Below are the code and all the weights of a small trained network. Each question names an input and a class and asks about switching units off, where a switched-off unit gives its printed mean instead of its output.

import numpy as np


def w(rows, s, z=0):
    codes = np.array(rows[::2]) - 128.0
    scale = np.full(codes.shape[1], s)
    scale[-1] = z or s
    return codes * scale


def f(y):
    return np.maximum(y, 0)


def log_softmax(a):
    a = a - a.max(-1, keepdims=True)
    return a - np.log(np.exp(a).sum(-1, keepdims=True))


def net(x, mask):
    res = np.array(x, float).reshape(1, 6) / 4 @ E
    y = f(res @ A[0][:, :-1].T + A[0][:, -1])
    res = res + np.where(mask, y, B[0][:, -1]) @ B[0][:, :-1]
    return log_softmax(res[-1] @ U[:, :-1].T + U[:, -1])


A, B = {}, {}
E = w([
[195,219,112,103],'x0',
[181,128,142,254],'x1',
[127,129,126,132],'x2',
[115,132,255,96],'x3',
[89,145,112,166],'x4',
[162,115,132,104],'x5',
],0.0098)
A[0] = w([
[208,134,183,165,192],'n1',
[115,176,61,75,103],'n2',
[122,91,196,102,153],'n3',
[89,73,99,81,160],'n4',
[78,158,106,113,36],'n5',
[64,198,161,50,49],'n6',
[190,181,188,160,60],'n7',
[96,109,118,99,17],'n8',
[142,194,129,163,58],'n9',
[120,106,147,187,58],'n10',
[118,254,118,67,128],'n11',
[92,163,110,132,20],'n12',
[194,119,83,110,255],'n13',
],0.014,0.0039)
B[0] = w([
[18,219,142,187,225],'n1',
[212,222,98,23,217],'n2',
[69,103,202,146,228],'n3',
[2,135,144,55,220],'n4',
[146,129,140,46,161],'n5',
[156,68,240,148,249],'n6',
[18,182,88,88,200],'n7',
[60,137,168,117,157],'n8',
[91,183,50,84,171],'n9',
[85,178,144,202,184],'n10',
[226,185,201,133,255],'n11',
[171,173,136,61,143],'n12',
[127,229,78,173,217],'n13',
],0.0076,0.0088)
U = w([
[33,171,61,7,234],'0',
[227,169,73,1,1],'1',
[104,90,73,208,245],'2',
[147,189,44,124,156],'3',
[64,69,147,51,156],'4',
[228,160,201,120,64],'5',
[79,92,158,203,17],'6',
],0.0097,0.0054)

Each question gives the input, the list of numbers given to net, and the class t.
The units are the neurons (one row each of A and B). Each row of codes is followed by its name. A weight is (code - 128) times the scale printed after its matrix; where a second scale follows, it is the last column's (A, B and U).
mask holds one flag per neuron, in row order. A switched-off neuron (its flag False) gives its mean, the last column of its row in B, instead of its output. The means were averaged over made-up inputs and are rounded, as every weight is.
A unit's drop is (log p(t) with every unit on - log p(t) with that unit switched off) / (log p(t) with every unit on - log p(t) with every unit switched off).
The circuit of an input: a set's keep is (log p(t) with only the set's units on - log p(t) with every unit switched off) / (log p(t) with every unit on - log p(t) with every unit switched off). Starting from the 12 units with the biggest drops (on a tie, the unit counted first), units are removed one at a time, each time the one whose removal leaves the highest keep (on an exact tie, the one counted first), for as long as the keep stays at least 0.8.
units of the circuit, in order: the units of the circuit, biggest drop first
unit that matters most: the unit with the biggest drop
k most important neurons: the k neurons with the biggest drops, biggest first
drop when u is switched off: that unit's drop, to one decimal
input [-2,-7,-8,1,5,6], class 4: units of the circuit, in order => n6, n13
input [-2,8,-5,2,1,8], class 6: units of the circuit, in order => n1
input [5,0,-4,-7,-7,-7], class 1: units of the circuit, in order => n2, n1
input [1,3,-8,2,2,6], class 0: 3 most important neurons => n6, n7, n11
input [2,7,0,2,3,-4], class 0: 3 most important neurons => n7, n9, n6
input [3,-8,-6,-2,-4,-6], class 1: units of the circuit, in order => n2, n11
input [6,3,-8,7,8,2], class 0: 3 most important neurons => n7, n9, n1
input [0,2,-2,-2,-3,6], class 2: units of the circuit, in order => n2, n11, n4
input [7,2,3,2,-4,-1], class 0: 4 most important neurons => n7, n1, n9, n6
input [3,5,5,1,-2,2], class 0: 2 most important neurons => n7, n11
input [7,2,5,5,-5,6], class 0: 2 most important neurons => n7, n1
input [3,-5,-1,7,-8,3], class 5: 2 most important neurons => n11, n6
input [0,1,4,-3,-6,0], class 2: 2 most important neurons => n2, n11
input [5,0,-4,-1,-2,-5], class 1: unit that matters most => n11
input [6,-6,-5,1,-2,1], class 5: 2 most important neurons => n6, n11
input [2,7,-3,-2,-5,0], class 3: 4 most important neurons => n4, n13, n3, n6
input [-1,8,1,-3,-8,4], class 2: 2 most important neurons => n2, n11
input [2,8,-6,2,-5,-4], class 0: drop when n9 is switched off => 0.1
input [2,6,-8,6,7,-7], class 0: drop when n10 is switched off => -0.1
input [6,-3,5,7,1,-2], class 5: unit that matters most => n11
input [7,-4,-5,4,3,-5], class 5: drop when n6 is switched off => 0.2
input [2,-6,-1,5,-6,-5], class 5: drop when n11 is switched off => 0.3
